Here is a tiny trained network, its code and every weight. The questions are about switching its units off for an input and a class, where a switched-off unit gives its printed mean instead of its output.

import numpy as np


def w(rows, s, z=0):
    codes = np.array(rows[::2]) - 128.0
    scale = np.full(codes.shape[1], s)
    scale[-1] = z or s
    return codes * scale


def norm(h):
    return h / np.sqrt((h * h).mean(-1, keepdims=True) + 1e-5)


def f(y):
    return y / 2 * (1 + np.tanh(0.7978845608 * (y + 0.044715 * y**3)))


def log_softmax(a):
    a = a - a.max(-1, keepdims=True)
    return a - np.log(np.exp(a).sum(-1, keepdims=True))


def net(x, mask):
    res = np.array(x, float).reshape(1, 4) / 4 @ E
    u = 0
    for l in range(3):
        y = f(norm(res) @ A[l][:, :-1].T + A[l][:, -1])
        res = res + np.where(mask[u : u + 4], y, B[l][:, -1]) @ B[l][:, :-1]
        u += 4
    return log_softmax(norm(res)[-1] @ U[:, :-1].T + U[:, -1])


A, B = {}, {}
E = w([
[1,125,46,37,95,182],'x0',
[59,131,128,201,196,57],'x1',
[203,158,16,134,153,70],'x2',
[75,169,73,242,26,210],'x3',
],0.0097)
A[0] = w([
[123,143,227,255,149,162,3],'L0N0',
[123,152,202,129,182,73,142],'L0N1',
[174,57,40,78,138,118,127],'L0N2',
[103,148,121,96,187,124,145],'L0N3',
],0.0087,0.0053)
B[0] = w([
[167,63,102,111,2,84,254],'L0N0',
[114,61,212,155,150,125,252],'L0N1',
[130,212,82,26,87,153,232],'L0N2',
[18,175,175,85,129,83,179],'L0N3',
],0.009,0.0025)
A[1] = w([
[93,139,123,56,35,77,156],'L1N0',
[63,155,113,177,125,213,102],'L1N1',
[150,122,180,141,153,122,91],'L1N2',
[94,9,37,85,127,70,249],'L1N3',
],0.012,0.0019)
B[1] = w([
[239,42,120,213,164,250,239],'L1N0',
[33,164,243,72,145,93,254],'L1N1',
[171,48,52,37,212,9,158],'L1N2',
[70,165,2,94,246,215,198],'L1N3',
],0.0088,0.0059)
A[2] = w([
[22,45,229,126,125,112,6],'L2N0',
[14,155,120,113,231,93,15],'L2N1',
[200,125,253,114,55,79,87],'L2N2',
[47,174,46,203,164,75,1],'L2N3',
],0.0075,0.0051)
B[2] = w([
[209,222,111,161,76,102,250],'L2N0',
[61,95,96,164,101,34,227],'L2N1',
[85,52,113,206,170,70,243],'L2N2',
[171,254,107,234,220,73,165],'L2N3',
],0.0085,0.0025)
U = w([
[152,37,176,252,62,136,128],'0',
[33,157,204,164,63,214,170],'1',
[62,93,154,104,139,91,64],'2',
[183,188,89,179,65,135,132],'3',
[133,107,76,77,179,241,234],'4',
[134,157,173,86,84,68,2],'5',
[84,191,107,190,175,94,234],'6',
[216,59,222,101,205,35,161],'7',
],0.015,0.0067)

Each question gives the input, the list of numbers given to net, and the class t.
The units are the neurons (one row each of A and B). Each row of codes is followed by its name. A weight is (code - 128) times the scale printed after its matrix; where a second scale follows, it is the last column's (A, B and U).
mask holds one flag per neuron, layer by layer. A switched-off neuron (its flag False) gives its mean, the last column of its row in B, instead of its output. The means were averaged over made-up inputs and are rounded, as every weight is.
A unit's drop is (log p(t) with every unit on - log p(t) with that unit switched off) / (log p(t) with every unit on - log p(t) with every unit switched off).
The circuit of an input: a set's keep is (log p(t) with only the set's units on - log p(t) with every unit switched off) / (log p(t) with every unit on - log p(t) with every unit switched off). Starting from all 12 units, units are removed one at a time, each time the one whose removal leaves the highest keep (on an exact tie, the one counted first), for as long as the keep stays at least 0.8.
units of the circuit, in order: the units of the circuit, biggest drop first
unit that matters most: the unit with the biggest drop
k most important neurons: the k neurons with the biggest drops, biggest first
k most important neurons of layer l: the k neurons of layer l with the biggest drops, biggest first
drop when u is switched off: that unit's drop, to one decimal
input [3,5,4,-8], class 4: 2 most important neurons -> (L1N3 L0N2)
input [-3,-6,8,-8], class 4: 2 most important neurons -> (L0N2 L1N1)
input [-2,-7,-3,3], class 0: units of the circuit, in order -> (L1N3 L2N2)
input [-1,2,-4,3], class 0: unit that matters most -> L0N0
input [6,7,8,-3], class 4: 2 most important neurons -> (L1N3 L0N2)
input [-4,-2,7,-2], class 3: 2 most important neurons -> (L1N1 L0N2)
input [5,5,7,-1], class 4: 2 most important neurons of layer 1 -> (L1N0 L1N3)
input [2,2,5,-1], class 4: drop when L1N0 is switched off -> 0.2
input [2,-3,1,-5], class 4: drop when L1N2 is switched off -> 0.0
input [4,3,2,-6], class 4: drop when L1N1 is switched off -> 0.1
